Known rows, with every step that occurs
bizak/marug/loda/dunup/rarem/bevom/rimus: [-338   97 -141  245 -363   90 -137  617  261  386 -564  -73 -274   27
  108  242  128  132  449 -105  317  134 -428  121  149  553 -172 -437
    9  214  173 -406  -46 -811 -365 -206  386 -208  -62 -285  195  172
 -392  411  304  -40  -70 -395  487]
marug/loda/bizak/rarem/dunup: [ -90  310 -235  569 -268  -71  -90  290  117  125 -529 -175  -19   24
   31   69   41   51  420  -96   88   93  117 -238  -69  178 -488  -42
 -227  536  -74 -135  -13 -525 -507 -414  314 -390  104  -90   31 -131
 -273  419  317  250   58 -321  201]
bevom/vorud/marug/loda/dunup/lisukev/rimus: [ -57  -88 -137  178 -189  -46  -55  371  486  526 -412   32  -78  -78
   35  250 -184   70  151  124  359   36 -361   31  -76  156 -268 -273
  260  417 -150 -352   33 -142 -262 -339  149 -169  134  -74  254 -370
 -358  145 -138 -193 -549   63 -150]
lisukev/rimus/bevom/tegun/bizak/dunup/rarem: [  55 -129 -235  386  250  178 -359  227   33  131 -395 -104 -356  -44
   25  158 -172 -205  184  238 -249  479 -199  104 -188  212  -72  -96
   32  113  -72 -161  390 -138 -387   -9 -565  282 -322   -7 -163 -314
 -347  -63  114 -137 -409  106  345]
bevom/lisukev/rimus/vorud/dunup: [  32 -500   33  285  -19  425  166  125   17 -157  183  -50  -20  162
  440 -154 -110  192  118  -87  222   65 -138  440 -159  152  323 -182
  116 -224 -253 -109  239  298 -321  100 -402  328   83  109   61  -87
 -275 -253  266  271    2 -179 -106]
bizak/vorud/dunup/rarem/bevom/lisukev: [ -44 -179 -318   55 -453  549 -137  450   33 -134  305 -186 -123 -121
  -55  -51  243  361  320  -94  717 -112 -381  662   57  400  287 -297
  329 -226   20  -72   18 -244 -335  127   45  -11  108   86 -150  293
 -566  -93  226  167  300 -383  363]
rarem/bizak/marug/loda/dunup: [-173  298 -341  353 -242 -158    7  241  193  311 -691  -60  -84  -40
  446  179  -14    5  416 -143  205  118  -87 -342 -236  218 -409   51
 -111  681  159 -357  157 -717 -334 -356  256 -450   58   23  317 -132
 -370  571   54   87 -253 -353  216]
rimus/lisukev/dunup/rarem/vorud/marug/loda/bizak: [ -21  303 -731  253 -379  284   -6  293  353  311   -1 -417 -241  304
 -210  119  163 -148  491 -174  518   82  108  -16  -33   56   86  -86
 -147  181   23 -236    9 -742 -152 -110   34 -416 -116  482 -143 -300
 -559  508  252  167 -185    7  199]
lisukev/dunup/rarem/loda/bizak/vorud: [ -20  292 -637  155 -203  153 -243  403 -139  275    3 -265 -278   92
  -73   26   74 -147  446 -214  432  157  222 -307  -53 -109  -51  203
  -64  234  -38  -87  501 -736    4 -170  -23   -1   13  188 -403  298
 -123  384  490  311  -83 -220  603]
lisukev/rimus/bevom/marug: [ -96 -306 -481  214  300  453 -144   36  132  245  -34   32   82  109
  -38  -59 -159  -37  100  109 -291  155 -162  199 -208  -41  246  -74
 -191   -2   18  -70  -14  329 -185  127 -306  242 -328 -107   54 -227
  -17   33 -230  -55  -64   74   74]
rimus/bevom/vorud/dunup/rarem/loda/marug: [ 134  197 -549  457 -230  217 -237  185  362  111 -325  -88 -169 -191
 -106  347  118  273  356   14  479  295 -381   88 -338  338 -180 -381
  243  288   84 -353  344 -405 -559   58   29 -423 -356 -250  160 -274
 -199   35   15  143  -87 -306  284]
marug/loda/dunup/lisukev: [ -28  243  119  185 -357 -265  -80  243  129  315 -364   70    0  -11
   65  403 -122 -102   85 -122  312  -28 -193 -296   11  -79 -314 -112
  143  341   49 -158   54 -424   59 -395  258 -251  262  -58  315  -35
  -68  312  108  -74 -477 -103   19]
rarem/vorud/dunup/marug/loda/bizak/rimus: [ 146  500 -159  488 -412  349   26  336  447  330 -260 -139 -305 -269
   42  102   47  117  276 -219  596  -36  111   38 -186  231 -395  -42
  234  304  -75  -41  471 -514 -353 -386  263 -801 -123   42   28 -228
 -239  482  307  296   58  -48   67]
tegun/bevom/marug/loda/bizak/rarem: [ -97  154 -459  171  -73   86   88   50  243  219 -430   12  -22 -114
  179  167  143   30  458  -77  137  -74   19 -170 -363  155 -403  -60
 -214  519  145   82 -261  -64 -634 -126  209 -384 -103 -242 -303   18
 -128   31  215 -101  259  -61   14]
rimus/vorud/dunup/rarem/bevom/tegun/loda/marug: [ 273  377  -28  109 -154  445 -326  326  562  301 -201   91 -368   -3
 -123  515  207  155  396 -181  421  387 -158  276 -312  724 -194 -459
  614   74  173 -342    8 -450 -676   74  -27  131 -176 -188  112  -51
  -54   48   53 -226  100 -305  104]
dunup/lisukev/rimus/vorud/marug: [ 184 -328 -135  181  139  329   54  168   99  175   76   69  -10  121
 -115  -68 -116   85   86   22  236  116 -175  388   14 -113  179 -271
  225   55   -5 -199   67   31  -23  -14 -178  273  -82   -5  144 -251
  -19  116  -11   80 -391 -130  -94]
rimus/lisukev/dunup/marug/loda/bizak/rarem: [-175  397 -530  284 -222   40   23  296  -56  192 -358 -359 -187  222
  -41  183  233 -313  598 -376   55  196   90 -143   58 -107    9   60
 -480  286  -35  -35  144 -733   32 -270 -204 -176 -267  270 -171  151
 -366  457  653  474 -422    1  517]
marug/loda/dunup/lisukev/rimus: [ -56  -16   64  252 -155  -71 -141  294  212  466 -504   11 -123   71
  102  274 -229 -169   29  -22  161   98 -153 -290   84 -148 -188  -46
   53  291 -122 -225  122 -286  157 -373  -24   -6  197 -107  238 -119
  -53  386   32  -87 -700  -22   -1]
marug/loda/bizak/rimus/bevom/vorud/dunup/rarem: [ 148  286 -447  746 -270  171  -68  220  277  253 -303 -140 -211 -353
 -100  206  -93   39  340  -63  422   -9  -75  303 -347  161 -270 -374
  214  262  -25  -26  817 -354 -524 -311  -37 -845 -479 -345  -81 -304
 -324  133  432  107  135   83  100]
dunup/marug/loda/bizak/rarem/bevom/lisukev/rimus/vorud: [-128   45 -390  393 -119  581  143  549  204  302 -396  -93 -315   40
   50    7   91   19  468 -230  185  474   94  398  113  243   23 -349
 -366 -202 -201 -258   58 -552 -527  -86  -96  183 -110 -231 -197   47
 -192  414  436  386  -23 -208  485]
vorud/marug/loda/dunup/lisukev/rimus/bevom/tegun: [-107 -130 -170  404  -68   25 -344  306  528  642 -558  121  -33   92
 -158  404 -218  -24  154  210  -25  272 -246   93 -358  -43  -76 -360
  160  407  -90 -416   36 -174 -274 -374  -19  -96  -49   74  458 -365
 -231  353 -307 -107 -606   -4  146]
bevom/rimus/lisukev/dunup/rarem/bizak/vorud: [-230   18 -558    1 -165  277  104  282 -231  185  164 -441 -340  385
  357  -15  103  -97  390   35  447   74 -191  153  275   77  332  -33
 -293   86 -203 -237  299 -547  142   -2 -349  -84 -208  391 -294   80
 -513  383  425  342  -85 -202  301]
bevom/tegun/loda/bizak/marug: [ -32  392   76   80  126  -57 -142   55  220  429 -519   52 -251 -186
   45  377 -275 -230  408  -32 -376  328  158  -51 -198  416 -489  -28
  140  498   36   11  165 -169 -454 -339  -30  156  189   62 -196   39
 -237  -28  201   10   51  -41  119]
tegun/bizak/marug/loda/dunup/lisukev: [  16  298   -4  393 -235 -251  -30  191  -70  151 -622  107  -94 -213
  204  410 -205  -87  369 -204  109  150 -425 -225   26  189 -595  -62
  155  655  180 -107  157 -618 -184 -399  180 -154  361   23  130  -70
 -404  154  352  -97 -541 -333   95]
lisukev/dunup/rarem/marug/loda: [ -21  337 -519  151 -187  215 -289  508  182  200  -26 -144 -155  394
 -287   28  368 -144  293 -190  403   13  -82 -329   -6   39  -42 -109
 -122 -106  -27 -263  -15 -538  -77 -166  234   41 -227   98   23  259
 -100  428  159 -151 -354  -58  377]
dunup/lisukev/rimus/bevom/vorud/marug/loda/bizak/rarem: [  -5  -22 -542  549  -10  173   15  232  338  404 -562    0 -204 -187
 -347  231 -235   15  423  205  -60  325 -200  347  -45  -49 -181 -469
  -59  422 -102 -277  229 -198 -511 -338  -55 -203 -233 -218   -9 -484
 -437  200   69  136 -314   40  127]
marug/loda/dunup/lisukev/rimus/bevom/tegun/bizak: [  -8   80   -2  474   51  -80 -267  162  226  505 -655  189 -228  -42
   68  544 -433 -246   37  188 -221  486 -213 -185 -207  -10 -363 -203
   30  362 -247 -295  243 -233 -216 -343 -262   90  145   23  148 -434
 -145  231 -101 -306 -589   83   11]
rarem/marug/loda/dunup/lisukev/rimus/vorud: [ 143  120 -177  398  -73  286  -84  502  279  466 -236   68 -132   94
   76  185 -186 -119  132 -194  379  104  -13  -42   49   23 -101 -288
   96  232   66 -311   96 -404 -217 -282   76   57   83 -208  349 -234
   73  529    7 -165 -643 -291   56]
rimus/lisukev/dunup/rarem/marug: [  25  147 -630  125 -106  341 -207  330   -1   55  291 -468 -109  318
 -204  -30  225 -225  264 -214  364 -113 -123  118  238   51  390 -126
 -182  -53  182  -53 -126 -404  220  132 -186   52 -286  274 -103  190
 -244  321  187   -1 -366 -124  303]
dunup/lisukev/rimus/vorud/marug/loda/bizak: [ 100  -86 -172  377   23  228  122  216  233  430 -312  113  -59   88
  -78   47 -165 -113  248  -53  216  235  113  130 -151 -164 -141 -248
   93  269  -31 -200  271 -264 -267 -336  -43   31   42    9   50 -367
  -80  334  134  184 -363 -103  -51]
rarem/bevom/lisukev/rimus: [-211 -395  -82   74  -22  464   26  180  184   67   56 -162 -127   87
   75 -121  -54   52  -33  107   45   80 -171  465  294  165  335 -214
 -135 -383 -189 -136 -282  142  -61  219 -147  332  188   13 -162  120
 -164   30 -152    2  108  -32   11]
rimus/lisukev/dunup/marug/loda/bizak/vorud: [-168  372 -630  112 -181  200   29  273 -151  287  -69 -223 -137  162
  -36  101  153 -349  541 -386  231  177  220   -4   10 -175  124  218
 -310  226  -98   55  397 -687   37 -250 -247 -242  -96  397 -341  111
 -320  361  626  465 -364  -10  587]
vorud/marug/loda/dunup/rarem: [   0   42 -283  254 -328  -34 -218  422  416  334 -438  -60   36    0
    6  162  176  162  353 -152  434   -9 -203 -122 -348  275 -237 -155
  160  379  188 -235   -8 -627 -288 -246  321 -438 -126  -25  305  -80
 -381  259   96  -61 -323 -276  222]
rimus/lisukev/dunup/marug: [-103  109 -382   -3  -35  128  -22  142 -140   13  172 -290  -18  297
  -28   45  172 -230  210 -277  155   63 -156   74  151 -120  368   84
 -254  -37  -35  -11    3 -298  420  100 -327   43 -256  368  -69  182
 -115  178  360  271 -432  106  329]
tegun/vorud/marug/loda/bizak/dunup: [   5  181 -207  223 -140  -35  187    3  258   15 -422  -52   -1  -61
  310   61   10  -12  468 -277   78   -4 -118  100 -325  265 -388 -115
  234  726  196   42  293 -354 -762 -293  159 -694   60  205 -113 -292
 -542 -194  253  180    2 -259   58]
vorud/marug/loda/bizak/rimus/bevom/lisukev: [ -69  -81 -340  805 -216  303  186  -15  288  165 -250 -143  111 -166
  122   38 -145   96  411  -91   29  -80  -33  638 -267   58  -35 -313
 -105  209   60  132  317 -185 -552 -236  105 -809  -91   75  -58  -82
 -456   52  294  413  210 -253   43]
marug/loda/bizak/rimus/lisukev/dunup/rarem: [ -30  342 -498  513 -295  118  -41  193  -24  317 -140 -559 -234  203
   -6   94  110 -406  420 -323  336 -141  191  -22   83 -183   31   42
 -251  161   -6  134  516 -690  203 -276 -283 -553 -323  134 -360  156
 -280  519  673  269 -286   74  199]
dunup/lisukev/rimus/bevom/tegun: [ -25 -121  -55  164  196  122 -292   79  118  407 -189   85 -166  120
 -326  249 -294 -183 -138  360 -225  361 -134  162   29 -251  142 -284
   19  -71 -260 -238  141  204  110 -124 -368  358 -124  -43   73 -209
  119  195 -255  -59 -417  241  129]
vorud/dunup/marug/loda/bizak/rimus/bevom/lisukev: [ -27   97 -221  831 -311  345   81  180  197  120 -333 -108   19 -239
  207  134  -84   79  390 -262  269   23 -187  484 -308  113  -85 -271
   -5  168  -49  124  596 -286 -386 -311  -20 -756 -202   29   31   54
 -365   94  587  594   47 -204  269]
marug/loda/dunup/lisukev/rimus/vorud: [  86   13   -4  329  -87   41   -1  321  112  409 -316  109 -130  144
  172  258 -244 -141   93 -165  275  200  -13 -145  -10 -156 -101 -148
   81  175 -111 -292  288 -357  -31 -292 -124   75   87 -223  280 -253
   93  392  199  -54 -640  -92    9]

Rows
[ 153  680 -734  532  -45  326 -322  256  334  517 -222 -195 -355  209
 -218  190  -23 -237  346 -221  122  190   45   88 -180  143 -166 -395
    7  215  -97  -67  641 -567 -434 -266  -75 -638 -493  -42 -383   48
  -39  346  330  -96  -14  -41  420]
lisukev/dunup/rarem/marug/loda/bizak/rimus/bevom/tegun/vorud
[ -98  138  171  414 -449  192  227  453  116  107 -235   63 -299  -14
   88  324   42  151  431 -113  447   73 -231  367   78  239 -199 -679
  218  248   61 -317  125 -495 -600 -364  267  -66   98 -124  201  -96
 -313  331  430  258  272 -358   39]
marug/loda/bizak/rarem/bevom/rimus/vorud/dunup/lisukev
[ -48   83 -593  154 -429  335 -276  630  409  350 -194  -61  -98 -154
 -218  118  306  288  500 -204  660  -38 -175  304 -189  378  -42 -226
  292  311  281 -279  -89 -855 -484 -120  414 -471  -77  -70  141    4
 -483  396    2 -132  -52 -440  482]
bizak/vorud/marug/loda/dunup/rarem/bevom
[ -54  -34 -473  293 -476  396  -70  528  273  126 -188  -78 -107 -251
  172  157  143  334  568 -190  608   69 -429  473 -131  660 -206 -266
  206  225  117 -157 -132 -767 -718  -33  305 -340  311  171 -141   27
 -845    1  213 -112   95 -585  295]
tegun/bizak/vorud/marug/loda/dunup/rarem/bevom/lisukev
[-209 -352 -366  328 -349  430 -192  602  601  404 -384 -221  -89   87
   80   39  121  217  320  -46  478   72 -376  343  -53  438   98 -370
   27   -7   -1 -368 -293 -485 -351  -28  172 -107   60  -10  143   43
 -545  290  -54  -58 -216 -309  234]
vorud/marug/loda/dunup/rarem/bevom/lisukev/rimus
[-142 -124 -481  450 -241  470  -83  645  201  319 -372 -150 -247  140
  178   66   30   98  501 -289  425  310 -226  371   76  417  129 -383
  -89 -122   19 -420   98 -700 -461   -7  -58  132  -47 -333   63   95
 -363  377  412   61 -296 -410  537]
bizak/marug/loda/dunup/rarem/bevom/lisukev/rimus/vorud
[ 227  313  108  511 -279  -62  -22  268  278  418 -283   86 -117 -170
  253  422 -109   86  290 -111  418  -22 -158  176 -403  305 -606 -310
  468  549   10 -132  306 -464 -593 -453  159 -441  116   86  205 -296
 -294  228  162 -197 -230 -216 -250]
bevom/tegun/bizak/rimus/vorud/marug/loda/dunup/lisukev
[  90   61 -274  506  -36  353   15  464  174  223 -555    0 -263  -17
  120    0  107   51  512 -295  181  381  138   15 -335  114 -168 -116
  -45  293 -129 -207  498 -464 -498 -327 -236   28 -346 -143   77 -193
 -229  339  547  449 -289 -192  367]
lisukev/rimus/vorud/dunup/marug/loda/bizak/rarem
[  21   34 -175  420  -65   66  -30  378    9  385 -483   83 -152   99
  139  214 -214  -94  352 -245  187  251 -142  -25   36  -46 -127 -157
   80  354   38 -320  350 -496 -143 -341 -107  107   41 -262  280 -145
 -102  411  369   79 -752 -268  263]
bizak/marug/loda/dunup/lisukev/rimus/vorud
[ -23  -25 -516  322 -155  655 -162  572  402  451 -159  -27 -141   98
  -18  -16  178    4  402 -197  552  137    8  120 -449  315  -68 -314
  153   68  122 -282  153 -330 -647 -104  -33  181 -250 -165   29 -239
 -188  422   63  -57  187 -100  131]
lisukev/rimus/vorud/dunup/rarem/bevom/marug/loda/bizak
[ 224  286 -194  645 -194  327   64  323  121  173 -115 -173 -119 -304
  294   39   33  119  351 -418  624  -37  156  160 -412  137 -306  -89
  236  451   88   21  678 -526 -346 -253   47 -536 -234  -39   80  -33
   35  405  467  542  116 -357  150]
rarem/loda/bizak/rimus/vorud/dunup/marug
[ -39  175 -321  473 -236  -99   94  190  232  176 -312   45    6 -271
 -145  355 -199  -98  429   55  226   68 -290  343 -199   34 -268 -417
  248  556  248 -154  324 -281 -668 -382  213 -540  -40   -3  163 -477
 -500  -18  177  153 -236   44  147]
rimus/bevom/vorud/marug/loda/bizak/dunup/lisukev
[ 106  365 -517  628 -323  474   28  506   83  279  139 -320 -218  256
  131  -73   85 -149  479 -411  607  -64  169  218   47  162   27 -272
 -130 -197   -4    4  496 -621 -361 -213   56 -270 -156  -15 -306  356
 -156  380  783  246  -27 -271  320]
bevom/lisukev/dunup/rarem/marug/loda/bizak/rimus/vorud
[ -71  192 -857  111 -262  246 -129  442  148  253  -96 -157 -165  331
  -44  -65  424  101  567  -80  647   86 -116 -178 -293    5  -73   78
  -27  263 -115 -415  240 -773 -247 -232  165 -274 -247  378  -44   47
 -510  531  143  139 -207 -221  406]
lisukev/dunup/rarem/bizak/vorud/marug/loda
[ -76  415  134  221 -251 -365 -207  262   69  391 -686  143 -180 -135
  141  544 -156 -129  315   -1   42  259 -318 -305 -157  305 -710 -129
  222  611   -9 -218  118 -505 -372 -521  161   20  397  129  129  -79
 -404  186  150 -197 -483 -157  134]
bevom/tegun/bizak/marug/loda/dunup/lisukev
